Here is a tiny trained network, its code and every weight. The questions are about switching its units off for an input and a class, where a switched-off unit gives its printed mean instead of its output.

import numpy as np


def w(rows, s, z=0):
    codes = np.array(rows[::2]) - 128.0
    scale = np.full(codes.shape[1], s)
    scale[-1] = z or s
    return codes * scale


def norm(h):
    return h / np.sqrt((h * h).mean(-1, keepdims=True) + 1e-5)


def f(y):
    return y / 2 * (1 + np.tanh(0.7978845608 * (y + 0.044715 * y**3)))


def log_softmax(a):
    a = a - a.max(-1, keepdims=True)
    return a - np.log(np.exp(a).sum(-1, keepdims=True))


def net(x, mask):
    res = np.array(x, float).reshape(1, 4) / 4 @ E
    u = 0
    for l in range(2):
        y = f(norm(res) @ A[l][:, :-1].T + A[l][:, -1])
        res = res + np.where(mask[u : u + 7], y, B[l][:, -1]) @ B[l][:, :-1]
        u += 7
    return log_softmax(norm(res)[-1] @ U[:, :-1].T + U[:, -1])


A, B = {}, {}
E = w([
[96,71,113,107,253],'x0',
[131,150,101,94,135],'x1',
[169,163,168,142,225],'x2',
[110,75,138,146,141],'x3',
],0.005)
A[0] = w([
[140,86,40,139,67,31],'L0N1',
[192,152,205,164,153,255],'L0N2',
[106,137,85,62,194,106],'L0N3',
[242,118,250,224,125,238],'L0N4',
[76,143,29,105,109,114],'L0N5',
[39,140,54,115,2,144],'L0N6',
[79,173,62,120,43,42],'L0N7',
],0.006,0.0016)
B[0] = w([
[156,179,164,127,94,158],'L0N1',
[155,151,85,222,108,196],'L0N2',
[138,85,103,85,122,159],'L0N3',
[91,149,76,50,123,226],'L0N4',
[169,116,177,1,81,162],'L0N5',
[229,38,239,152,161,254],'L0N6',
[179,85,122,194,146,184],'L0N7',
],0.006,0.0047)
A[1] = w([
[139,86,241,130,95,127],'L1N1',
[205,169,56,103,146,219],'L1N2',
[188,92,205,60,89,206],'L1N3',
[184,113,248,147,56,4],'L1N4',
[165,242,125,182,108,138],'L1N5',
[48,76,122,198,194,201],'L1N6',
[212,67,250,192,255,159],'L1N7',
],0.0066,0.0016)
B[1] = w([
[165,166,95,176,160,195],'L1N1',
[129,77,192,99,109,177],'L1N2',
[163,155,161,176,250,218],'L1N3',
[162,97,190,222,188,211],'L1N4',
[132,206,167,21,2,175],'L1N5',
[47,168,99,203,87,169],'L1N6',
[121,139,94,173,7,253],'L1N7',
],0.0063,0.0064)
U = w([
[3,111,12,201,126,60],'0',
[118,62,110,1,222,18],'1',
[251,83,215,208,138,251],'2',
[146,225,147,11,22,148],'3',
],0.0099,0.0013)

Each question gives the input, the list of numbers given to net, and the class t.
The units are the neurons (one row each of A and B). Each row of codes is followed by its name. A weight is (code - 128) times the scale printed after its matrix; where a second scale follows, it is the last column's (A, B and U).
mask holds one flag per neuron, layer by layer. A switched-off neuron (its flag False) gives its mean, the last column of its row in B, instead of its output. The means were averaged over made-up inputs and are rounded, as every weight is.
A unit's drop is (log p(t) with every unit on - log p(t) with that unit switched off) / (log p(t) with every unit on - log p(t) with every unit switched off).
The circuit of an input: a set's keep is (log p(t) with only the set's units on - log p(t) with every unit switched off) / (log p(t) with every unit on - log p(t) with every unit switched off). Starting from the 12 units with the biggest drops (on a tie, the unit counted first), units are removed one at a time, each time the one whose removal leaves the highest keep (on an exact tie, the one counted first), for as long as the keep stays at least 0.8.
circuit, biggest first: the units of the circuit, biggest drop first
unit that matters most: the unit with the biggest drop
k most important neurons of layer l: the k neurons of layer l with the biggest drops, biggest first
drop of u: that unit's drop, to one decimal
input [5,-4,-1,-7], class 1: 3 most important neurons of layer 0 : (L0N6, L0N3, L0N7)
input [6,3,-3,1], class 1: unit that matters most : L1N7
input [4,-5,-3,-8], class 1: circuit, biggest first : (L0N5, L0N3)
input [-4,-2,1,8], class 3: 3 most important neurons of layer 0 : (L0N6, L0N5, L0N4)
input [6,6,4,-7], class 1: 2 most important neurons of layer 0 : (L0N6, L0N3)
input [3,2,-3,0], class 1: 3 most important neurons of layer 0 : (L0N5, L0N3, L0N2)
input [0,-6,2,1], class 0: 2 most important neurons of layer 0 : (L0N1, L0N5)
input [5,-6,-5,-2], class 0: 2 most important neurons of layer 0 : (L0N6, L0N4)
input [0,4,1,5], class 0: 3 most important neurons of layer 0 : (L0N5, L0N6, L0N4)
input [5,0,-1,-4], class 1: drop of L1N7 : 0.1
input [5,1,2,-4], class 0: 2 most important neurons of layer 0 : (L0N4, L0N5)
input [6,8,5,-3], class 1: drop of L1N2 : 0.2
input [6,8,5,-7], class 1: drop of L0N6 : 0.4
input [3,4,-7,-7], class 2: unit that matters most : L0N6
